Below is a small trained network, with its code and all its weights. Each question gives an input and a target symbol and asks what happens when units are switched off, that is, made to give their printed mean instead of their output.

import numpy as np


def w(rows, s, z=0):
    codes = np.array(rows[::2]) - 128.0
    scale = np.full(codes.shape[1], s)
    scale[-1] = z or s
    return codes * scale


def norm(h):
    return h / np.sqrt((h * h).mean(-1, keepdims=True) + 1e-5)


def f(y):
    return y / 2 * (1 + np.tanh(0.7978845608 * (y + 0.044715 * y**3)))


def softmax(a):
    e = np.exp(a - a.max(-1, keepdims=True))
    return e / e.sum(-1, keepdims=True)


def log_softmax(a):
    a = a - a.max(-1, keepdims=True)
    return a - np.log(np.exp(a).sum(-1, keepdims=True))


def net(x, mask):
    ids = ['αζηλτφψ'.index(c) for c in x.split()]
    T = len(ids)
    res = E[ids] + P[:T]
    r = norm(res)
    for j in range(2):
        rows = slice(3 * j, 3 * j + 3)
        q, k, v = (r @ M[0][rows].T for M in (Q, K, V))
        z = softmax(np.where(np.tri(T) > 0, q @ k.T / 3**0.5, -1e9)) @ v
        o = O[0][rows]
        res = res + np.where(mask[j], z, o[:, -1]) @ o[:, :-1]
    y = f(norm(res) @ A[0][:, :-1].T + A[0][:, -1])
    res = res + np.where(mask[2:6], y, B[0][:, -1]) @ B[0][:, :-1]
    return log_softmax(norm(res)[-1] @ U[:, :-1].T + U[:, -1])


Q, K, V, O, A, B = {}, {}, {}, {}, {}, {}
E = w([
[152,171,77,71,160,63],'α',
[126,78,57,124,207,141],'ζ',
[148,61,91,132,225,190],'η',
[123,249,188,99,116,74],'λ',
[24,133,60,117,158,104],'τ',
[173,129,90,229,142,100],'φ',
[50,129,99,207,139,113],'ψ',
],0.017)
P = w([
[120,32,167,128,146,1],'0',
[131,79,109,122,92,89],'1',
[127,109,148,140,190,58],'2',
[135,114,89,127,94,129],'3',
[133,148,119,146,195,113],'4',
[144,149,72,126,93,161],'5',
[141,200,92,154,209,160],'6',
[154,184,46,120,106,185],'7',
[94,194,69,173,249,86],'8',
],0.016)
Q[0] = w([
[96,152,139,194,2,108],'h1',
[148,102,39,76,49,107],'h1',
[137,240,61,124,229,39],'h1',
[163,211,123,120,252,97],'h2',
[84,178,232,148,164,148],'h2',
[90,122,57,169,231,147],'h2',
],0.03)
K[0] = w([
[82,105,89,199,155,46],'h1',
[105,131,200,194,134,152],'h1',
[127,227,55,169,119,231],'h1',
[159,180,68,68,114,252],'h2',
[199,92,148,19,92,114],'h2',
[140,200,72,163,103,158],'h2',
],0.035)
V[0] = w([
[208,137,144,243,103,123],'h1',
[211,100,84,127,141,91],'h1',
[214,120,211,77,114,157],'h1',
[64,73,114,116,185,193],'h2',
[13,148,136,123,108,104],'h2',
[139,121,88,252,135,97],'h2',
],0.04)
O[0] = w([
[162,149,110,196,63,5,127],'h1',
[161,125,110,62,142,32,185],'h1',
[218,130,219,130,191,116,2],'h1',
[36,134,201,93,133,168,139],'h2',
[99,157,67,143,77,209,144],'h2',
[75,100,126,234,101,60,220],'h2',
],0.028,0.038)
A[0] = w([
[173,113,56,90,155,126,122],'n1',
[206,165,60,173,88,159,135],'n2',
[59,136,135,68,134,253,112],'n3',
[181,129,162,152,53,22,2],'n4',
],0.045,0.0097)
B[0] = w([
[87,165,102,175,176,140,201],'n1',
[119,63,213,157,134,115,196],'n2',
[244,95,91,172,126,157,252],'n3',
[253,173,124,93,112,113,209],'n4',
],0.046,0.026)
U = w([
[114,179,77,146,184,119,133],'α',
[143,4,61,99,125,83,2],'ζ',
[94,120,178,72,102,103,212],'η',
[147,129,214,209,132,155,174],'λ',
[195,123,86,145,89,210,149],'τ',
[194,144,106,147,70,45,136],'φ',
[57,115,113,204,42,110,101],'ψ',
],0.014,0.0076)

Each question gives the input, a string of symbols that net reads in full, and the target symbol t.
The units are the heads (3 rows each of Q, K, V and O) and the neurons (one row each of A and B). Each row of codes is followed by its name. A weight is (code - 128) times the scale printed after its matrix; where a second scale follows, it is the last column's (O, A, B and U).
mask holds one flag per unit, heads first, then neurons. A switched-off unit (its flag False) gives its mean, the last column of its rows in O or B, instead of its output. The means were averaged over made-up inputs and are rounded, as every weight is.
A unit's drop is (log p(t) with every unit on - log p(t) with that unit switched off) / (log p(t) with every unit on - log p(t) with every unit switched off).
The circuit of an input: a set's keep is (log p(t) with only the set's units on - log p(t) with every unit switched off) / (log p(t) with every unit on - log p(t) with every unit switched off). Starting from all 6 units, units are removed one at a time, each time the one whose removal leaves the highest keep (on an exact tie, the one counted first), for as long as the keep stays at least 0.8.
circuit, biggest first: the units of the circuit, biggest drop first
most important unit: the unit with the biggest drop
k most important neurons: the k neurons with the biggest drops, biggest first
heads that matter: for each layer, one digit per head in row order, 1 if its drop is at least 0.15 and else 0, layers parted by /
drop of u: that unit's drop, to one decimal
input ζ φ τ ζ λ λ α, target λ: most important unit -> n2
input α α ψ ζ α α, target ζ: circuit, biggest first -> h2; h1; n4; n3
input τ ζ τ α, target τ: circuit, biggest first -> h2; h1
input λ τ α, target τ: heads that matter -> 00
input α α τ λ ζ, target λ: circuit, biggest first -> n2; h1; h2
input φ φ η ψ ζ α α ζ, target ζ: circuit, biggest first -> h1; h2
input φ α η ζ, target η: circuit, biggest first -> h2; h1; n3
input λ φ α ψ τ λ ψ α τ, target α: heads that matter -> 01
input α τ φ τ ζ, target τ: heads that matter -> 00
input λ τ α η α α, target η: heads that matter -> 01
input λ ψ τ φ λ α α λ φ, target λ: heads that matter -> 11
input τ α α λ ψ τ η ζ α, target ζ: heads that matter -> 11
input ζ η ψ, target η: heads that matter -> 01
input α η λ, target η: circuit, biggest first -> h2
input α τ α τ τ α α α, target α: circuit, biggest first -> n1; h2; n3
input λ ψ α α φ, target α: 2 most important neurons -> n1; n3
input τ λ λ, target λ: heads that matter -> 10
input λ ζ α λ φ τ α ζ λ, target ζ: heads that matter -> 11
input α α α α λ α α λ, target λ: circuit, biggest first -> h1; n2; h2
input λ α α, target α: heads that matter -> 10
input α η τ, target η: most important unit -> h2
input τ α φ φ η α ζ ψ η, target ψ: heads that matter -> 01
input ψ φ α τ λ α ζ λ ζ, target λ: circuit, biggest first -> n2; h2; h1
input ψ τ η ζ φ, target ζ: 3 most important neurons -> n3; n4; n1
input τ τ α ψ τ τ, target ψ: drop of h1 -> 0.0
input ψ λ η α ψ ζ τ, target ζ: drop of h1 -> 0.8
input α α φ ζ α ζ ψ η, target ψ: circuit, biggest first -> h2
input φ α α η, target η: drop of h2 -> 0.8
input φ α τ η λ α, target λ: drop of h1 -> 0.9
